Below is a small trained network, with its code and all its weights. Each question gives an input and a class and asks what happens when units are switched off, that is, made to give their printed mean instead of their output.

import numpy as np


def w(rows, s, z=0):
    codes = np.array(rows[::2]) - 128.0
    scale = np.full(codes.shape[1], s)
    scale[-1] = z or s
    return codes * scale


def f(y):
    return np.maximum(y, 0)


def log_softmax(a):
    a = a - a.max(-1, keepdims=True)
    return a - np.log(np.exp(a).sum(-1, keepdims=True))


def net(x, mask):
    res = np.array(x, float).reshape(1, 5) / 4 @ E
    y = f(res @ A[0][:, :-1].T + A[0][:, -1])
    res = res + np.where(mask, y, B[0][:, -1]) @ B[0][:, :-1]
    return log_softmax(res[-1] @ U[:, :-1].T + U[:, -1])


A, B = {}, {}
E = w([
[86,185,133,232,189],'x0',
[83,138,35,58,173],'x1',
[88,185,143,128,9],'x2',
[74,243,179,119,169],'x3',
[180,220,3,66,182],'x4',
],0.011)
A[0] = w([
[50,187,136,181,89,255],'n1',
[196,6,132,154,100,142],'n2',
[194,174,160,60,161,205],'n3',
[96,126,50,86,103,149],'n4',
[147,180,186,119,170,227],'n5',
[153,108,169,52,153,122],'n6',
[111,66,53,149,124,233],'n7',
[75,205,42,59,158,221],'n8',
[122,195,209,172,103,169],'n9',
[160,169,137,147,218,190],'n10',
[124,173,114,149,199,104],'n11',
[171,154,135,139,104,95],'n12',
[126,152,107,157,183,131],'n13',
[118,118,78,92,114,162],'n14',
[98,142,60,94,111,105],'n15',
[139,37,99,165,80,222],'n16',
],0.013,0.0039)
B[0] = w([
[133,174,132,159,75,227],'n1',
[182,82,230,91,192,226],'n2',
[82,68,92,132,130,181],'n3',
[156,180,113,10,114,184],'n4',
[61,119,109,143,137,192],'n5',
[56,74,152,79,157,163],'n6',
[151,169,140,104,157,188],'n7',
[149,141,42,110,123,253],'n8',
[97,122,135,160,69,227],'n9',
[66,153,144,170,206,207],'n10',
[146,193,97,175,169,194],'n11',
[119,137,151,146,127,144],'n12',
[126,157,112,175,156,182],'n13',
[164,114,98,71,105,169],'n14',
[150,180,97,47,94,177],'n15',
[207,133,206,80,148,205],'n16',
],0.012,0.018)
U = w([
[136,162,113,189,166,2],'0',
[133,136,189,160,1,242],'1',
[220,81,210,103,151,188],'2',
[98,50,139,99,124,103],'3',
[175,148,83,68,112,117],'4',
],0.014,0.0022)

Each question gives the input, the list of numbers given to net, and the class t.
The units are the neurons (one row each of A and B). Each row of codes is followed by its name. A weight is (code - 128) times the scale printed after its matrix; where a second scale follows, it is the last column's (A, B and U).
mask holds one flag per neuron, in row order. A switched-off neuron (its flag False) gives its mean, the last column of its row in B, instead of its output. The means were averaged over made-up inputs and are rounded, as every weight is.
A unit's drop is (log p(t) with every unit on - log p(t) with that unit switched off) / (log p(t) with every unit on - log p(t) with every unit switched off).
The circuit of an input: a set's keep is (log p(t) with only the set's units on - log p(t) with every unit switched off) / (log p(t) with every unit on - log p(t) with every unit switched off). Starting from the 12 units with the biggest drops (on a tie, the unit counted first), units are removed one at a time, each time the one whose removal leaves the highest keep (on an exact tie, the one counted first), for as long as the keep stays at least 0.8.
circuit, biggest first: the units of the circuit, biggest drop first
k most important neurons: the k neurons with the biggest drops, biggest first
drop of u: that unit's drop, to one decimal
input [-1,6,-6,0,-3], class 2: circuit, biggest first	(n8; n5)
input [-7,1,4,3,-2], class 1: circuit, biggest first	(n8)
input [8,2,0,1,-5], class 1: 2 most important neurons	(n1; n9)
input [5,-2,7,5,4], class 1: 3 most important neurons	(n9; n1; n7)
input [4,3,-4,1,5], class 0: 2 most important neurons	(n10; n11)
input [7,2,-1,-2,-6], class 1: 2 most important neurons	(n1; n2)
input [7,-1,-2,-8,6], class 0: 3 most important neurons	(n10; n13; n11)
input [-1,-4,1,8,2], class 0: 2 most important neurons	(n10; n5)
input [-3,2,-7,-3,2], class 2: drop of n2	0.1
input [-8,-6,-6,4,2], class 3: drop of n3	0.1
input [-6,3,-3,8,-5], class 3: drop of n16	0.0
